Below is a small trained network, with its code and all its weights. Each question gives an input and a class and asks what happens when units are switched off, that is, made to give their printed mean instead of their output.

import numpy as np


def w(rows, s, z=0):
    codes = np.array(rows[::2]) - 128.0
    scale = np.full(codes.shape[1], s)
    scale[-1] = z or s
    return codes * scale


def f(y):
    return y / 2 * (1 + np.tanh(0.7978845608 * (y + 0.044715 * y**3)))


def log_softmax(a):
    a = a - a.max(-1, keepdims=True)
    return a - np.log(np.exp(a).sum(-1, keepdims=True))


def net(x, mask):
    res = np.array(x, float).reshape(1, 4) / 4 @ E
    y = f(res @ A[0][:, :-1].T + A[0][:, -1])
    res = res + np.where(mask, y, B[0][:, -1]) @ B[0][:, :-1]
    return log_softmax(res[-1] @ U[:, :-1].T + U[:, -1])


A, B = {}, {}
E = w([
[38,33,202,191,148],'x0',
[131,171,122,240,85],'x1',
[52,137,13,99,4],'x2',
[254,84,75,137,92],'x3',
],0.0079)
A[0] = w([
[6,81,133,158,114,199],'N1',
[129,166,28,81,63,255],'N2',
[174,128,88,33,121,180],'N3',
[193,197,101,162,84,184],'N4',
[90,151,161,139,138,165],'N5',
[79,130,204,132,143,181],'N6',
[188,174,78,76,105,208],'N7',
[177,39,158,162,177,190],'N8',
[130,103,205,135,196,207],'N9',
[84,199,178,95,153,176],'N10',
[174,171,77,73,126,175],'N11',
[161,196,145,207,118,188],'N12',
[30,107,138,160,138,229],'N13',
[132,135,209,114,163,220],'N14',
[90,122,62,121,20,145],'N15',
[81,101,82,151,16,128],'N16',
[71,112,97,82,95,225],'N17',
[182,147,71,168,96,192],'N18',
[174,147,97,44,115,180],'N19',
[59,143,156,148,162,155],'N20',
[94,70,91,159,68,176],'N21',
[136,61,187,166,166,219],'N22',
[172,188,111,205,86,189],'N23',
[184,66,194,149,133,171],'N24',
],0.011,0.0045)
B[0] = w([
[111,160,185,132,32,234],'N1',
[185,108,42,110,103,252],'N2',
[113,46,63,148,102,202],'N3',
[165,176,70,172,187,195],'N4',
[84,181,153,109,144,161],'N5',
[60,175,184,76,146,192],'N6',
[110,89,46,165,178,214],'N7',
[207,84,213,88,144,204],'N8',
[132,97,166,21,178,211],'N9',
[68,150,84,90,131,172],'N10',
[110,65,72,171,182,197],'N11',
[143,190,140,110,210,181],'N12',
[92,172,195,115,56,219],'N13',
[122,108,131,56,180,190],'N14',
[191,132,103,156,76,225],'N15',
[180,141,124,180,71,213],'N16',
[124,132,89,110,16,199],'N17',
[174,151,88,248,173,191],'N18',
[104,43,68,140,152,197],'N19',
[41,186,171,114,128,183],'N20',
[182,140,150,179,67,190],'N21',
[154,97,254,70,155,212],'N22',
[182,189,107,163,160,187],'N23',
[174,95,180,121,163,190],'N24',
],0.0084,0.012)
U = w([
[74,162,179,168,103,84],'0',
[8,184,138,61,144,109],'1',
[109,126,118,138,137,5],'2',
[162,213,66,155,183,136],'3',
[158,86,175,53,152,182],'4',
[125,35,29,145,141,167],'5',
[180,117,153,151,152,80],'6',
[152,153,104,137,60,191],'7',
],0.011,0.0029)

Each question gives the input, the list of numbers given to net, and the class t.
The units are the neurons (one row each of A and B). Each row of codes is followed by its name. A weight is (code - 128) times the scale printed after its matrix; where a second scale follows, it is the last column's (A, B and U).
mask holds one flag per neuron, in row order. A switched-off neuron (its flag False) gives its mean, the last column of its row in B, instead of its output. The means were averaged over made-up inputs and are rounded, as every weight is.
A unit's drop is (log p(t) with every unit on - log p(t) with that unit switched off) / (log p(t) with every unit on - log p(t) with every unit switched off).
The circuit of an input: a set's keep is (log p(t) with only the set's units on - log p(t) with every unit switched off) / (log p(t) with every unit on - log p(t) with every unit switched off). Starting from the 12 units with the biggest drops (on a tie, the unit counted first), units are removed one at a time, each time the one whose removal leaves the highest keep (on an exact tie, the one counted first), for as long as the keep stays at least 0.8.
units of the circuit, in order: the units of the circuit, biggest drop first
top k neurons: the k neurons with the biggest drops, biggest first
drop of u: that unit's drop, to one decimal
input [6,4,-2,7], class 4: top 2 neurons : N22, N8
input [-3,5,6,-2], class 3: units of the circuit, in order : N4, N23
input [0,4,-7,-4], class 4: units of the circuit, in order : N9
input [4,0,-1,0], class 4: top 2 neurons : N22, N8
input [3,-6,4,2], class 7: top 3 neurons : N7, N11, N17
input [-8,7,3,4], class 3: top 3 neurons : N23, N4, N12
input [-4,1,-4,0], class 3: drop of N22 : 0.2
input [8,4,-2,3], class 4: drop of N4 : 0.0
input [0,5,-2,4], class 3: drop of N23 : 0.1
input [0,6,4,1], class 3: drop of N4 : 0.2
